Below is a small trained network, with its code and all its weights. Each question gives an input and a target symbol and asks what happens when units are switched off, that is, made to give their printed mean instead of their output.

import numpy as np


def w(rows, s, z=0):
    codes = np.array(rows[::2]) - 128.0
    scale = np.full(codes.shape[1], s)
    scale[-1] = z or s
    return codes * scale


def norm(h):
    return h / np.sqrt((h * h).mean(-1, keepdims=True) + 1e-5)


def f(y):
    return y / 2 * (1 + np.tanh(0.7978845608 * (y + 0.044715 * y**3)))


def softmax(a):
    e = np.exp(a - a.max(-1, keepdims=True))
    return e / e.sum(-1, keepdims=True)


def log_softmax(a):
    a = a - a.max(-1, keepdims=True)
    return a - np.log(np.exp(a).sum(-1, keepdims=True))


def net(x, mask):
    ids = ['αβεζλξπτψω'.index(c) for c in x.split()]
    T = len(ids)
    res = E[ids] + P[:T]
    u = 0
    for l in range(2):
        q, k, v = (norm(res) @ M[l].T for M in (Q, K, V))
        z = softmax(np.where(np.tri(T) > 0, q @ k.T / 2**0.5, -1e9)) @ v
        res = res + np.where(mask[u], z, O[l][:, -1]) @ O[l][:, :-1]
        u += 1
        y = f(norm(res) @ A[l][:, :-1].T + A[l][:, -1])
        res = res + np.where(mask[u : u + 4], y, B[l][:, -1]) @ B[l][:, :-1]
        u += 4
    return log_softmax(norm(res)[-1] @ U[:, :-1].T + U[:, -1])


Q, K, V, O, A, B = {}, {}, {}, {}, {}, {}
E = w([
[111,80,179,185,166,140],'α',
[177,152,91,93,162,148],'β',
[186,96,109,96,141,166],'ε',
[108,130,130,155,169,134],'ζ',
[143,58,100,86,112,105],'λ',
[71,127,84,111,144,190],'ξ',
[103,138,250,81,157,142],'π',
[102,123,154,151,153,151],'τ',
[134,163,166,121,155,161],'ψ',
[164,139,79,155,128,140],'ω',
],0.016)
P = w([
[96,200,32,1,59,144],'0',
[154,162,180,126,69,216],'1',
[148,155,184,101,50,152],'2',
[119,148,212,108,102,147],'3',
[128,160,198,129,136,148],'4',
[97,153,202,145,176,134],'5',
[108,161,189,160,184,131],'6',
[114,166,168,164,180,119],'7',
[107,173,163,186,188,109],'8',
[105,177,141,197,205,98],'9',
[104,174,118,211,216,81],'10',
[110,179,116,208,210,86],'11',
],0.0031)
Q[0] = w([
[129,77,178,40,1,76],'0.h0',
[164,187,208,102,58,72],'0.h0',
],0.0062)
K[0] = w([
[129,152,225,104,2,246],'0.h0',
[217,1,192,169,39,184],'0.h0',
],0.0047)
V[0] = w([
[49,94,11,169,138,2],'0.h0',
[149,242,86,59,224,39],'0.h0',
],0.0041)
O[0] = w([
[180,149,221,68,87,254,6],'0.h0',
[112,94,209,109,35,95,226],'0.h0',
],0.0081,0.0025)
A[0] = w([
[202,79,183,131,133,113,170],'0.n0',
[11,61,94,3,113,145,254],'0.n1',
[230,143,234,100,67,79,242],'0.n2',
[238,128,89,181,81,61,171],'0.n3',
],0.0053,0.002)
B[0] = w([
[92,2,69,159,224,122,167],'0.n0',
[125,174,225,187,76,122,254],'0.n1',
[94,130,189,101,234,126,183],'0.n2',
[67,114,198,131,157,129,241],'0.n3',
],0.0081,0.0026)
Q[1] = w([
[145,166,120,254,182,154],'1.h0',
[135,170,238,238,103,108],'1.h0',
],0.0062)
K[1] = w([
[210,161,98,65,19,142],'1.h0',
[142,150,148,2,87,137],'1.h0',
],0.008)
V[1] = w([
[63,156,254,215,157,10],'1.h0',
[134,10,76,168,171,69],'1.h0',
],0.0034)
O[1] = w([
[236,171,126,176,67,148,252],'1.h0',
[106,208,148,254,167,136,60],'1.h0',
],0.0079,0.0022)
A[1] = w([
[59,59,118,73,107,97,144],'1.n0',
[145,105,176,84,57,146,81],'1.n1',
[139,254,226,97,110,127,5],'1.n2',
[61,140,203,179,121,117,41],'1.n3',
],0.0069,0.0022)
B[1] = w([
[199,167,77,152,99,145,193],'1.n0',
[101,166,130,191,165,34,166],'1.n1',
[89,20,117,96,255,180,250],'1.n2',
[150,115,95,80,139,162,235],'1.n3',
],0.0074,0.0023)
U = w([
[62,134,39,149,186,129,50],'α',
[163,133,205,126,78,10,207],'β',
[45,133,109,146,168,112,110],'ε',
[106,62,240,69,198,70,93],'ζ',
[163,94,117,101,124,230,62],'λ',
[180,121,44,111,99,168,145],'ξ',
[113,200,180,151,76,255,254],'π',
[134,109,120,145,175,208,54],'τ',
[137,161,104,188,159,176,56],'ψ',
[130,66,62,35,132,136,205],'ω',
],0.0088,0.0038)

Each question gives the input, a string of symbols that net reads in full, and the target symbol t.
The units are the heads (2 rows each of Q, K, V and O) and the neurons (one row each of A and B). Each row of codes is followed by its name. A weight is (code - 128) times the scale printed after its matrix; where a second scale follows, it is the last column's (O, A, B and U).
mask holds one flag per unit, layer by layer, with each layer's heads first. A switched-off unit (its flag False) gives its mean, the last column of its rows in O or B, instead of its output. The means were averaged over made-up inputs and are rounded, as every weight is.
A unit's drop is (log p(t) with every unit on - log p(t) with that unit switched off) / (log p(t) with every unit on - log p(t) with every unit switched off).
The circuit of an input: a set's keep is (log p(t) with only the set's units on - log p(t) with every unit switched off) / (log p(t) with every unit on - log p(t) with every unit switched off). Starting from all 10 units, units are removed one at a time, each time the one whose removal leaves the highest keep (on an exact tie, the one counted first), for as long as the keep stays at least 0.8.
units of the circuit, in order: the units of the circuit, biggest drop first
most important unit: the unit with the biggest drop
top k neurons: the k neurons with the biggest drops, biggest first
top k neurons in layer l: the k neurons of layer l with the biggest drops, biggest first
input ξ π ε τ ε ε α ζ β ω ζ, target ξ: most important unit : 1.n0
input ω α ω, target ω: top 2 neurons : (0.n1, 0.n3)
input β ξ τ π α β ω β ξ β λ, target β: top 2 neurons : (0.n1, 1.n2)
input α ζ ω, target α: units of the circuit, in order : (0.n1, 1.h0)
input ω π ε ζ, target ω: units of the circuit, in order : (0.h0, 1.h0, 1.n0, 0.n3)
input β ε ψ π ω α τ ε ξ β β ζ, target β: top 3 neurons in layer 0 : (0.n1, 0.n3, 0.n2)
input ω π ω ω, target ω: top 2 neurons : (0.n1, 1.n0)
input β ξ β ξ ξ ε α ξ τ, target β: top 2 neurons : (0.n1, 0.n2)
input α α β β ψ ω, target α: units of the circuit, in order : (1.h0, 0.n1)
input β λ ε ζ β ε λ ω β τ β ω, target β: top 3 neurons in layer 0 : (0.n1, 0.n0, 0.n3)
input ξ ε β α ω ω, target ξ: top 3 neurons : (1.n0, 0.n3, 0.n0)
input ε ε β, target α: units of the circuit, in order : (1.h0, 0.h0)
input ζ τ τ ξ ξ λ λ ζ τ ξ β ω, target ζ: units of the circuit, in order : (0.h0, 0.n3, 1.h0)
input ε τ τ, target ε: units of the circuit, in order : (0.h0)
input β ω ξ β ζ λ β α ξ β β, target ζ: top 3 neurons in layer 1 : (1.n0, 1.n3, 1.n2)
input ξ ω ε ω ξ ξ ζ, target ξ: top 3 neurons in layer 0 : (0.n3, 0.n1, 0.n0)
input ε β ζ ω, target ε: top 2 neurons : (0.n3, 1.n2)
input π β ζ τ ζ, target π: top 2 neurons in layer 0 : (0.n3, 0.n2)
input ξ ω τ β ε ζ ψ ζ τ, target ξ: top 3 neurons : (1.n0, 0.n3, 0.n1)
input ε ψ ψ ω ψ ω λ λ, target β: most important unit : 1.n2
input α ξ λ ψ β ε α ξ τ, target α: top 3 neurons : (0.n1, 0.n3, 0.n2)
